Below are the code and all the weights of a small trained network. Each question names an input and a target symbol and asks about switching units off, where a switched-off unit gives its printed mean instead of its output.

import numpy as np


def w(rows, s, z=0):
    codes = np.array(rows[::2]) - 128.0
    scale = np.full(codes.shape[1], s)
    scale[-1] = z or s
    return codes * scale


def norm(h):
    return h / np.sqrt((h * h).mean(-1, keepdims=True) + 1e-5)


def softmax(a):
    e = np.exp(a - a.max(-1, keepdims=True))
    return e / e.sum(-1, keepdims=True)


def log_softmax(a):
    a = a - a.max(-1, keepdims=True)
    return a - np.log(np.exp(a).sum(-1, keepdims=True))


def net(x, mask):
    ids = ['ΞΠΣαβγδεζμτψω'.index(c) for c in x.split()]
    T = len(ids)
    res = E[ids] + P[:T]
    u = 0
    for l in range(2):
        r = norm(res)
        for j in range(3):
            rows = slice(4 * j, 4 * j + 4)
            q, k, v = (r @ M[l][rows].T for M in (Q, K, V))
            z = softmax(np.where(np.tri(T) > 0, q @ k.T / 4**0.5, -1e9)) @ v
            o = O[l][rows]
            res = res + np.where(mask[u + j], z, o[:, -1]) @ o[:, :-1]
        u += 3
    return log_softmax(norm(res)[-1] @ U[:, :-1].T + U[:, -1])


Q, K, V, O = {}, {}, {}, {}
E = w([
[134,110,196,99,105],'Ξ',
[131,101,78,108,147],'Π',
[106,173,180,101,95],'Σ',
[150,252,97,130,139],'α',
[148,118,143,128,109],'β',
[154,245,104,108,182],'γ',
[80,74,68,82,157],'δ',
[123,130,98,91,209],'ε',
[91,66,172,43,105],'ζ',
[160,129,129,109,166],'μ',
[105,120,139,134,90],'τ',
[106,132,217,66,113],'ψ',
[66,110,133,113,130],'ω',
],0.016)
P = w([
[119,198,101,146,106],'0',
[23,234,55,8,116],'1',
[150,123,93,131,66],'2',
[58,131,92,7,117],'3',
[161,105,113,143,80],'4',
[89,121,131,30,160],'5',
[167,97,144,164,111],'6',
[112,118,166,60,188],'7',
],0.015)
Q[0] = w([
[143,85,136,100,141],'L0H1',
[42,146,133,138,97],'L0H1',
[106,101,83,91,103],'L0H1',
[95,84,100,23,125],'L0H1',
[216,88,118,43,71],'L0H2',
[109,86,65,163,117],'L0H2',
[233,116,150,136,160],'L0H2',
[143,4,47,166,96],'L0H2',
[83,73,121,87,129],'L0H3',
[177,110,61,140,104],'L0H3',
[95,178,140,110,153],'L0H3',
[150,118,87,180,139],'L0H3',
],0.012)
K[0] = w([
[102,31,186,113,208],'L0H1',
[130,120,121,89,93],'L0H1',
[153,69,13,39,90],'L0H1',
[79,42,106,191,136],'L0H1',
[133,18,187,76,129],'L0H2',
[59,94,145,194,128],'L0H2',
[172,70,155,155,174],'L0H2',
[171,9,90,254,134],'L0H2',
[101,82,139,62,118],'L0H3',
[157,99,30,167,104],'L0H3',
[170,136,179,174,171],'L0H3',
[86,162,146,88,29],'L0H3',
],0.0096)
V[0] = w([
[141,152,204,180,161],'L0H1',
[99,71,79,129,119],'L0H1',
[202,118,49,147,109],'L0H1',
[106,202,209,220,142],'L0H1',
[53,51,65,96,32],'L0H2',
[36,162,134,74,205],'L0H2',
[187,144,125,56,1],'L0H2',
[164,171,132,144,114],'L0H2',
[69,195,90,94,121],'L0H3',
[217,63,182,187,170],'L0H3',
[109,216,211,144,127],'L0H3',
[117,149,45,196,163],'L0H3',
],0.0069)
O[0] = w([
[250,143,136,178,106,45],'L0H1',
[218,78,37,115,121,157],'L0H1',
[204,196,76,134,133,137],'L0H1',
[116,25,69,46,4,38],'L0H1',
[93,143,178,234,206,191],'L0H2',
[152,128,143,166,204,181],'L0H2',
[128,131,141,76,129,200],'L0H2',
[115,5,154,112,104,119],'L0H2',
[212,149,139,41,181,216],'L0H3',
[138,93,107,103,169,1],'L0H3',
[79,128,108,191,200,126],'L0H3',
[34,20,181,173,85,114],'L0H3',
],0.0046,0.0076)
Q[1] = w([
[122,148,197,62,129],'L1H1',
[147,101,31,173,146],'L1H1',
[133,71,101,167,77],'L1H1',
[144,104,72,121,128],'L1H1',
[133,201,214,35,159],'L1H2',
[119,47,111,192,119],'L1H2',
[89,141,248,85,186],'L1H2',
[125,97,163,38,117],'L1H2',
[189,125,163,79,156],'L1H3',
[106,154,223,214,102],'L1H3',
[69,128,140,134,121],'L1H3',
[105,206,90,91,245],'L1H3',
],0.017)
K[1] = w([
[203,103,187,181,125],'L1H1',
[75,203,123,6,118],'L1H1',
[62,91,93,97,105],'L1H1',
[129,150,107,90,161],'L1H1',
[218,101,193,205,138],'L1H2',
[43,145,112,47,96],'L1H2',
[161,80,175,185,168],'L1H2',
[167,54,126,126,116],'L1H2',
[220,92,142,106,155],'L1H3',
[124,147,210,175,106],'L1H3',
[55,144,167,93,183],'L1H3',
[164,177,96,136,232],'L1H3',
],0.016)
V[1] = w([
[58,135,124,74,146],'L1H1',
[170,76,219,88,69],'L1H1',
[94,111,70,20,143],'L1H1',
[114,81,171,184,123],'L1H1',
[185,113,176,53,124],'L1H2',
[58,165,120,81,56],'L1H2',
[247,89,88,130,79],'L1H2',
[168,157,70,248,29],'L1H2',
[28,114,92,239,139],'L1H3',
[107,134,83,159,188],'L1H3',
[204,77,30,58,118],'L1H3',
[48,122,160,125,131],'L1H3',
],0.013)
O[1] = w([
[192,176,88,107,188,192],'L1H1',
[143,199,125,183,110,103],'L1H1',
[246,141,146,105,164,190],'L1H1',
[121,110,33,148,94,2],'L1H1',
[141,70,155,165,181,195],'L1H2',
[69,74,146,242,51,207],'L1H2',
[209,155,231,141,140,68],'L1H2',
[104,218,169,185,9,44],'L1H2',
[150,147,134,155,172,9],'L1H3',
[130,156,110,218,78,199],'L1H3',
[125,64,28,120,107,130],'L1H3',
[178,128,204,142,177,130],'L1H3',
],0.011,0.0059)
U = w([
[95,216,123,230,203,74],'Ξ',
[157,230,135,54,80,122],'Π',
[93,100,23,104,61,176],'Σ',
[195,212,112,198,75,200],'α',
[57,75,112,201,107,145],'β',
[75,137,181,126,96,122],'γ',
[117,104,110,178,26,206],'δ',
[189,72,128,65,82,186],'ε',
[153,117,64,207,197,144],'ζ',
[195,142,245,163,163,80],'μ',
[56,81,227,44,173,3],'τ',
[119,76,130,133,170,106],'ψ',
[192,210,75,71,162,113],'ω',
],0.011,0.0064)

Each question gives the input, a string of symbols that net reads in full, and the target symbol t.
The units are the heads (4 rows each of Q, K, V and O). Each row of codes is followed by its name. A weight is (code - 128) times the scale printed after its matrix; where a second scale follows, it is the last column's (O and U).
mask holds one flag per head, layer by layer. A switched-off head (its flag False) gives its mean, the last column of its rows in O, instead of its output. The means were averaged over made-up inputs and are rounded, as every weight is.
A unit's drop is (log p(t) with every unit on - log p(t) with that unit switched off) / (log p(t) with every unit on - log p(t) with every unit switched off).
The circuit of an input: a set's keep is (log p(t) with only the set's units on - log p(t) with every unit switched off) / (log p(t) with every unit on - log p(t) with every unit switched off). Starting from all 6 units, units are removed one at a time, each time the one whose removal leaves the highest keep (on an exact tie, the one counted first), for as long as the keep stays at least 0.8.
units of the circuit, in order: the units of the circuit, biggest drop first
most important unit: the unit with the biggest drop
which heads matter: for each layer, one digit per head in row order, 1 if its drop is at least 0.15 and else 0, layers parted by /
input ψ δ ω δ δ Π, target ω: which heads matter => 110 / 010
input α τ τ ζ ω ω ψ ε, target ζ: units of the circuit, in order => L1H2; L1H1
input ω γ τ μ, target δ: units of the circuit, in order => L1H2
input Ξ α μ α Ξ μ γ, target Π: which heads matter => 110 / 111
input μ τ Σ γ ζ γ μ ω, target μ: which heads matter => 010 / 010
input Ξ ω τ ψ Ξ μ, target Ξ: units of the circuit, in order => L1H1; L1H2
input ψ μ ζ ω μ ζ, target μ: units of the circuit, in order => L0H2; L1H2
input α Π ω μ, target Σ: units of the circuit, in order => L1H2; L0H2
input Π α Ξ ω Π α, target Π: units of the circuit, in order => L1H2; L0H1; L1H1; L0H2
input ψ β μ β δ Ξ, target ω: units of the circuit, in order => L0H2; L1H2
input μ β δ ε Ξ μ, target Ξ: which heads matter => 100 / 100
input μ τ δ ω, target ω: units of the circuit, in order => L0H2; L0H1; L1H2
input ω Σ α μ γ μ μ τ, target μ: which heads matter => 010 / 010
input ω Π γ Ξ α β Σ δ, target β: most important unit => L1H1
input τ α ψ ω, target ζ: which heads matter => 100 / 110
input α δ δ μ μ ε, target μ: units of the circuit, in order => L1H2; L0H2
input ζ ψ μ δ τ ζ τ β, target δ: which heads matter => 000 / 100
input γ ω ε ψ ω Ξ, target Σ: which heads matter => 010 / 000
input Ξ μ Ξ ω, target Ξ: units of the circuit, in order => L1H1; L0H2
input β β ψ Π Π τ, target Π: units of the circuit, in order => L1H2; L0H2
input γ ω Π δ, target Π: units of the circuit, in order => L1H2
input μ ω μ ε, target μ: units of the circuit, in order => L0H2; L1H2
input μ ω Σ ζ μ ω, target μ: which heads matter => 010 / 000
input γ γ γ γ δ ε, target ω: units of the circuit, in order => L1H2; L0H1
input β γ δ μ μ μ β γ, target α: which heads matter => 010 / 110
input δ μ β μ, target α: which heads matter => 000 / 010
input α γ γ μ ε α ε, target ω: most important unit => L1H2
